Here is a tiny trained network, its code and every weight. The questions are about switching its units off for an input and a class, where a switched-off unit gives its printed mean instead of its output.

import numpy as np


def w(rows, s, z=0):
    codes = np.array(rows[::2]) - 128.0
    scale = np.full(codes.shape[1], s)
    scale[-1] = z or s
    return codes * scale


def f(y):
    return y / 2 * (1 + np.tanh(0.7978845608 * (y + 0.044715 * y**3)))


def log_softmax(a):
    a = a - a.max(-1, keepdims=True)
    return a - np.log(np.exp(a).sum(-1, keepdims=True))


def net(x, mask):
    res = np.array(x, float).reshape(1, 7) / 4 @ E
    y = f(res @ A[0][:, :-1].T + A[0][:, -1])
    res = res + np.where(mask, y, B[0][:, -1]) @ B[0][:, :-1]
    return log_softmax(res[-1] @ U[:, :-1].T + U[:, -1])


A, B = {}, {}
E = w([
[131,109,113,173,89,218,92,2],'x0',
[128,144,132,175,220,131,56,130],'x1',
[244,81,79,79,168,111,139,87],'x2',
[129,129,127,127,129,128,130,128],'x3',
[92,162,175,55,209,165,179,40],'x4',
[98,131,106,110,115,24,82,23],'x5',
[162,134,215,59,91,159,59,145],'x6',
],0.009)
A[0] = w([
[248,148,71,113,128,163,162,120,71],'neuron 0',
[101,151,100,39,84,154,190,113,65],'neuron 1',
[165,118,178,147,150,240,127,227,177],'neuron 2',
[174,171,146,193,90,191,99,20,81],'neuron 3',
[100,131,55,199,180,141,137,104,225],'neuron 4',
[187,64,112,95,150,120,117,117,13],'neuron 5',
[171,108,82,68,152,151,117,122,51],'neuron 6',
[76,202,159,170,101,147,144,129,2],'neuron 7',
[35,159,142,107,98,136,94,161,95],'neuron 8',
[136,157,80,186,61,121,74,179,26],'neuron 9',
[167,84,64,190,34,98,50,180,48],'neuron 10',
[225,69,46,134,177,103,175,111,65],'neuron 11',
[114,182,146,136,179,63,181,202,165],'neuron 12',
[255,98,173,62,137,122,75,120,120],'neuron 13',
[124,164,116,155,185,130,28,131,197],'neuron 14',
[130,63,135,153,69,202,88,87,174],'neuron 15',
[109,136,149,113,138,58,114,111,106],'neuron 16',
[145,142,156,101,142,71,150,182,45],'neuron 17',
[33,123,150,158,110,154,108,157,97],'neuron 18',
[159,167,124,155,194,126,74,130,73],'neuron 19',
[156,129,177,210,206,172,90,145,174],'neuron 20',
[204,173,202,100,103,145,54,145,78],'neuron 21',
[158,126,184,154,113,192,238,149,154],'neuron 22',
[57,116,93,89,108,46,53,89,87],'neuron 23',
[116,99,80,194,120,165,172,75,115],'neuron 24',
[67,211,176,79,187,199,175,85,66],'neuron 25',
[89,140,167,88,186,130,185,91,7],'neuron 26',
[132,159,204,74,74,199,14,118,128],'neuron 27',
[116,146,109,79,150,86,113,175,116],'neuron 28',
[130,139,183,107,88,58,86,78,210],'neuron 29',
[129,99,115,102,3,132,194,122,178],'neuron 30',
[137,46,118,176,62,87,114,197,210],'neuron 31',
],0.0096,0.0052)
B[0] = w([
[154,187,151,137,102,91,100,124,185],'neuron 0',
[76,128,117,113,167,141,73,96,164],'neuron 1',
[193,133,44,133,119,102,111,106,252],'neuron 2',
[181,93,184,111,77,102,143,141,200],'neuron 3',
[83,111,98,118,129,98,170,159,221],'neuron 4',
[143,179,190,171,88,170,86,116,153],'neuron 5',
[125,162,166,143,131,156,138,118,153],'neuron 6',
[164,189,210,180,71,146,59,131,151],'neuron 7',
[125,168,161,172,116,114,133,135,165],'neuron 8',
[159,129,187,131,197,169,119,99,173],'neuron 9',
[142,116,176,111,254,192,121,87,212],'neuron 10',
[84,205,181,183,93,146,143,118,214],'neuron 11',
[149,89,155,116,78,97,184,139,222],'neuron 12',
[83,175,145,182,111,104,174,183,206],'neuron 13',
[73,137,107,52,136,50,91,116,199],'neuron 14',
[141,75,169,82,101,69,168,135,201],'neuron 15',
[186,132,112,119,105,134,151,133,156],'neuron 16',
[151,90,184,115,104,120,129,151,161],'neuron 17',
[125,230,178,175,69,88,113,116,172],'neuron 18',
[73,142,153,90,90,123,45,132,161],'neuron 19',
[125,142,98,66,111,80,123,92,211],'neuron 20',
[76,116,101,159,165,159,146,152,179],'neuron 21',
[180,139,41,113,104,122,110,114,202],'neuron 22',
[235,142,75,168,95,139,101,114,184],'neuron 23',
[121,77,136,142,105,97,196,203,184],'neuron 24',
[156,118,149,127,211,148,133,95,207],'neuron 25',
[170,98,147,159,212,221,124,90,165],'neuron 26',
[84,97,104,177,148,93,217,172,208],'neuron 27',
[151,65,169,95,70,123,163,177,166],'neuron 28',
[161,130,24,143,146,115,132,123,180],'neuron 29',
[53,188,108,41,157,78,67,130,195],'neuron 30',
[135,126,122,117,186,137,157,91,220],'neuron 31',
],0.0089,0.012)
U = w([
[131,253,217,221,71,161,129,133,113],'0',
[169,107,188,124,221,204,134,94,94],'1',
[126,147,111,118,109,128,167,130,252],'2',
[167,46,197,77,46,132,173,155,109],'3',
[205,156,24,150,92,150,124,120,89],'4',
[48,136,98,197,135,138,218,173,138],'5',
[67,175,127,2,113,119,84,118,115],'6',
[90,98,133,128,80,207,75,161,103],'7',
],0.0094,0.012)

Each question gives the input, the list of numbers given to net, and the class t.
The units are the neurons (one row each of A and B). Each row of codes is followed by its name. A weight is (code - 128) times the scale printed after its matrix; where a second scale follows, it is the last column's (A, B and U).
mask holds one flag per neuron, in row order. A switched-off neuron (its flag False) gives its mean, the last column of its row in B, instead of its output. The means were averaged over made-up inputs and are rounded, as every weight is.
A unit's drop is (log p(t) with every unit on - log p(t) with that unit switched off) / (log p(t) with every unit on - log p(t) with every unit switched off).
The circuit of an input: a set's keep is (log p(t) with only the set's units on - log p(t) with every unit switched off) / (log p(t) with every unit on - log p(t) with every unit switched off). Starting from the 12 units with the biggest drops (on a tie, the unit counted first), units are removed one at a time, each time the one whose removal leaves the highest keep (on an exact tie, the one counted first), for as long as the keep stays at least 0.8.
circuit, biggest first: the units of the circuit, biggest drop first
most important unit: the unit with the biggest drop
top k neurons: the k neurons with the biggest drops, biggest first
drop when u is switched off: that unit's drop, to one decimal
input [-8,8,-8,-2,-2,8,6], class 0: top 2 neurons => neuron 18; neuron 8
input [-1,3,4,1,-4,-5,4], class 4: top neuron => neuron 2
input [7,2,-3,-2,3,7,-4], class 3: circuit, biggest first => neuron 3; neuron 24
input [7,7,-2,4,2,-6,0], class 3: circuit, biggest first => neuron 3; neuron 15
input [-3,-1,2,-5,-6,8,1], class 4: top 3 neurons => neuron 23; neuron 29; neuron 25
input [4,-7,7,-6,4,7,6], class 0: top 2 neurons => neuron 13; neuron 5
input [-8,4,6,-7,-5,0,4], class 3: top 2 neurons => neuron 28; neuron 17
input [1,5,-1,0,1,6,2], class 4: top 3 neurons => neuron 23; neuron 29; neuron 30
input [8,-8,-6,1,-2,6,-2], class 3: top 4 neurons => neuron 3; neuron 15; neuron 24; neuron 14
input [1,8,-4,-1,-2,-6,-7], class 6: circuit, biggest first => neuron 20; neuron 14
input [-5,-7,-4,-1,-7,-2,2], class 1: top 3 neurons => neuron 10; neuron 9; neuron 31
input [-3,-3,-8,-4,-2,-8,-4], class 0: top 2 neurons => neuron 18; neuron 7
input [1,7,0,5,-6,3,3], class 6: top 2 neurons => neuron 14; neuron 19
input [0,2,-6,1,-5,8,-1], class 4: most important unit => neuron 23
input [-5,2,2,-5,-5,-4,4], class 1: circuit, biggest first => neuron 10; neuron 31
input [3,-6,-2,-5,3,7,1], class 4: circuit, biggest first => neuron 23; neuron 29
input [0,5,1,4,2,4,-1], class 6: circuit, biggest first => neuron 14; neuron 27
input [7,5,1,0,-5,-2,-4], class 3: circuit, biggest first => neuron 3; neuron 15
input [2,2,1,6,6,-2,-5], class 1: drop when neuron 10 is switched off => -0.1
input [8,-8,-5,-8,-8,0,-8], class 1: circuit, biggest first => neuron 10
